Here is a tiny trained network, its code and every weight. The questions are about switching its units off for an input and a class, where a switched-off unit gives its printed mean instead of its output.

import numpy as np


def w(rows, s, z=0):
    codes = np.array(rows[::2]) - 128.0
    scale = np.full(codes.shape[1], s)
    scale[-1] = z or s
    return codes * scale


def norm(h):
    return h / np.sqrt((h * h).mean(-1, keepdims=True) + 1e-5)


def f(y):
    return y / 2 * (1 + np.tanh(0.7978845608 * (y + 0.044715 * y**3)))


def log_softmax(a):
    a = a - a.max(-1, keepdims=True)
    return a - np.log(np.exp(a).sum(-1, keepdims=True))


def net(x, mask):
    res = np.array(x, float).reshape(1, 3) / 4 @ E
    u = 0
    for l in range(3):
        y = f(norm(res) @ A[l][:, :-1].T + A[l][:, -1])
        res = res + np.where(mask[u : u + 12], y, B[l][:, -1]) @ B[l][:, :-1]
        u += 12
    return log_softmax(norm(res)[-1] @ U[:, :-1].T + U[:, -1])


A, B = {}, {}
E = w([
[172,178,53,237,65,177,127,155,105,118,152,208],'x0',
[181,130,103,133,139,143,175,145,169,215,58,154],'x1',
[208,156,168,133,203,3,101,132,50,115,117,177],'x2',
],0.00078)
A[0] = w([
[88,118,63,179,47,206,77,193,146,109,162,135,82],'L0N1',
[100,126,119,83,118,193,217,116,219,199,39,86,68],'L0N2',
[147,85,200,53,228,4,75,114,104,157,90,93,43],'L0N3',
[34,57,161,43,105,183,200,70,218,158,118,7,4],'L0N4',
[124,133,112,122,163,104,105,167,137,124,98,105,115],'L0N5',
[169,113,174,86,181,57,147,165,121,176,41,111,119],'L0N6',
[144,142,148,154,127,127,178,123,99,156,134,151,57],'L0N7',
[132,151,125,119,118,126,131,94,130,126,123,124,132],'L0N8',
[114,136,97,186,78,160,106,140,122,97,162,133,54],'L0N9',
[189,156,103,134,128,125,181,169,102,170,93,177,68],'L0N10',
[129,144,159,145,138,44,60,42,72,60,188,159,2],'L0N11',
[17,89,130,135,67,202,107,138,122,57,237,68,93],'L0N12',
],0.0014,0.00091)
B[0] = w([
[131,143,187,127,97,151,212,60,118,125,144,157,180],'L0N1',
[140,37,162,114,142,130,103,203,79,182,196,121,189],'L0N2',
[124,159,151,77,98,213,216,61,122,129,166,135,208],'L0N3',
[146,101,108,148,158,76,7,189,154,133,120,156,248],'L0N4',
[121,127,101,90,106,129,148,118,132,129,144,137,125],'L0N5',
[137,139,107,76,134,135,160,27,153,170,149,169,175],'L0N6',
[109,135,130,160,123,120,109,143,149,115,96,156,104],'L0N7',
[122,133,145,129,127,126,125,130,127,134,128,129,130],'L0N8',
[110,155,143,165,101,132,159,110,117,165,175,181,129],'L0N9',
[117,118,137,138,126,93,129,149,174,99,62,156,127],'L0N10',
[106,93,112,134,155,175,126,193,85,161,147,93,132],'L0N11',
[139,183,125,99,127,107,124,42,188,113,87,147,227],'L0N12',
],0.0013,0.0012)
A[1] = w([
[33,130,133,153,73,190,98,77,158,58,226,70,69],'L1N1',
[99,138,46,190,37,227,137,139,192,138,146,161,85],'L1N2',
[99,111,104,135,79,147,138,141,136,117,115,155,60],'L1N3',
[62,113,191,50,180,109,51,61,110,35,206,8,54],'L1N4',
[132,147,115,182,103,133,94,137,102,57,180,121,3],'L1N5',
[109,93,124,91,116,166,136,144,149,147,156,66,47],'L1N6',
[63,76,139,64,99,161,89,111,214,132,115,23,25],'L1N7',
[114,173,120,217,82,131,73,135,64,1,186,142,3],'L1N8',
[128,100,185,102,163,61,121,183,117,134,93,117,100],'L1N9',
[144,138,130,129,112,91,102,111,143,124,126,148,117],'L1N10',
[186,196,93,202,146,83,148,153,60,119,126,168,61],'L1N11',
[124,133,185,144,170,83,87,121,58,71,179,140,42],'L1N12',
],0.0017,0.00063)
B[1] = w([
[133,182,144,82,141,93,110,60,173,105,128,191,205],'L1N1',
[127,144,201,125,143,125,173,83,79,105,139,42,201],'L1N2',
[148,125,133,127,161,128,143,114,134,122,136,83,123],'L1N3',
[149,180,97,252,69,111,172,171,108,78,63,118,252],'L1N4',
[116,137,134,51,149,143,94,132,141,151,128,101,125],'L1N5',
[154,112,132,164,143,90,103,157,76,147,134,163,138],'L1N6',
[150,109,78,160,160,108,46,182,126,135,116,213,207],'L1N7',
[104,76,142,23,154,154,86,129,145,199,188,152,171],'L1N8',
[115,133,95,144,67,170,128,86,143,151,158,138,137],'L1N9',
[100,124,125,105,90,142,129,137,165,141,109,107,130],'L1N10',
[88,119,107,122,115,104,38,161,193,106,119,148,161],'L1N11',
[100,97,94,137,74,189,139,173,110,159,160,110,139],'L1N12',
],0.0015,0.0016)
A[2] = w([
[79,100,117,50,146,88,5,182,105,90,186,167,21],'L2N1',
[68,114,57,204,68,201,57,208,124,82,156,100,48],'L2N2',
[94,95,243,109,152,123,123,70,90,42,150,49,144],'L2N3',
[144,127,168,194,98,195,239,121,140,155,72,41,57],'L2N4',
[127,135,119,129,86,96,82,148,167,77,66,156,104],'L2N5',
[136,49,87,126,199,139,76,235,162,197,97,115,40],'L2N6',
[49,109,98,136,89,113,37,159,169,39,79,82,2],'L2N7',
[158,130,144,174,81,176,218,124,129,149,131,91,81],'L2N8',
[188,174,92,157,129,112,125,184,141,162,72,188,126],'L2N9',
[101,82,112,82,190,145,93,172,170,185,119,81,35],'L2N10',
[141,141,125,49,174,112,195,43,157,187,85,116,44],'L2N11',
[108,222,118,131,114,104,207,120,17,46,129,73,72],'L2N12',
],0.0019,0.00072)
B[2] = w([
[142,167,62,129,160,143,130,208,94,173,146,144,247],'L2N1',
[171,108,160,37,183,77,135,135,73,142,110,147,239],'L2N2',
[76,138,50,167,107,154,143,129,171,129,116,115,228],'L2N3',
[171,178,113,127,204,100,145,224,102,170,170,114,173],'L2N4',
[124,130,110,187,181,94,139,107,155,155,103,141,223],'L2N5',
[104,115,174,164,37,179,93,82,139,108,155,88,252],'L2N6',
[190,183,128,173,208,77,152,105,136,147,86,196,234],'L2N7',
[121,150,119,113,187,113,121,161,147,130,130,99,140],'L2N8',
[59,123,122,149,179,99,98,75,173,77,95,98,255],'L2N9',
[162,117,148,174,51,142,124,102,81,126,157,148,114],'L2N10',
[183,142,163,83,158,153,115,116,50,100,150,217,183],'L2N11',
[115,7,135,121,47,134,150,133,134,130,100,75,253],'L2N12',
],0.0019,0.0006)
U = w([
[122,175,88,224,201,29,73,87,217,82,20,188,245],'0',
[166,6,212,177,21,207,31,104,165,212,134,93,121],'1',
[28,207,122,70,46,219,167,24,202,57,211,120,113],'2',
[174,182,144,173,206,187,230,254,174,200,156,32,82],'3',
[78,18,84,109,36,69,222,162,58,55,72,13,113],'4',
[221,93,205,11,195,120,189,44,60,144,85,207,66],'5',
[99,158,44,78,131,114,34,243,37,155,216,205,103],'6',
],0.0056,0.0012)

Each question gives the input, the list of numbers given to net, and the class t.
The units are the neurons (one row each of A and B). Each row of codes is followed by its name. A weight is (code - 128) times the scale printed after its matrix; where a second scale follows, it is the last column's (A, B and U).
mask holds one flag per neuron, layer by layer. A switched-off neuron (its flag False) gives its mean, the last column of its row in B, instead of its output. The means were averaged over made-up inputs and are rounded, as every weight is.
A unit's drop is (log p(t) with every unit on - log p(t) with that unit switched off) / (log p(t) with every unit on - log p(t) with every unit switched off).
The circuit of an input: a set's keep is (log p(t) with only the set's units on - log p(t) with every unit switched off) / (log p(t) with every unit on - log p(t) with every unit switched off). Starting from the 12 units with the biggest drops (on a tie, the unit counted first), units are removed one at a time, each time the one whose removal leaves the highest keep (on an exact tie, the one counted first), for as long as the keep stays at least 0.8.
units of the circuit, in order: the units of the circuit, biggest drop first
most important unit: the unit with the biggest drop
top k neurons: the k neurons with the biggest drops, biggest first
top k neurons in layer l: the k neurons of layer l with the biggest drops, biggest first
input [0,1,1], class 5: most important unit	L1N4
input [-3,4,-3], class 1: units of the circuit, in order	[L2N6; L0N2]
input [-8,1,-4], class 1: top 3 neurons	[L2N6; L0N2; L2N10]
input [-5,1,0], class 1: top 2 neurons	[L0N4; L2N6]
input [2,1,-4], class 3: units of the circuit, in order	[L2N4; L1N2]
input [2,1,-3], class 3: top 3 neurons	[L2N4; L1N2; L2N6]
input [7,-6,0], class 2: units of the circuit, in order	[L0N4; L1N7]
input [-3,-7,3], class 4: units of the circuit, in order	[L1N4; L2N12]
input [1,5,-7], class 3: units of the circuit, in order	[L1N2; L2N4]
input [-5,-6,0], class 0: top 2 neurons in layer 1	[L1N4; L1N2]
input [-1,8,-3], class 1: units of the circuit, in order	[L0N2; L2N6]
input [-1,4,2], class 5: top 2 neurons	[L1N4; L2N11]
input [-8,-1,-5], class 0: top 2 neurons	[L1N4; L2N7]
input [-6,-8,4], class 4: top 2 neurons	[L1N4; L2N12]
input [2,-1,0], class 2: most important unit	L0N4
input [8,7,-6], class 3: top 2 neurons	[L2N4; L1N2]
input [0,-8,-7], class 0: top 2 neurons in layer 0	[L0N3; L0N4]
input [-3,-2,0], class 0: top 3 neurons in layer 1	[L1N7; L1N2; L1N4]
input [-2,-4,2], class 4: units of the circuit, in order	[L2N12; L1N4]
input [-7,-3,3], class 4: most important unit	L1N4
input [4,0,-1], class 2: top 3 neurons in layer 1	[L1N4; L1N8; L1N11]
input [-5,1,-3], class 1: top 4 neurons	[L0N2; L2N6; L1N11; L2N10]
input [-3,5,0], class 1: top 2 neurons	[L0N2; L2N6]
input [-1,6,1], class 5: top 2 neurons	[L0N6; L1N4]
input [-6,-8,3], class 4: top 2 neurons	[L1N4; L2N12]
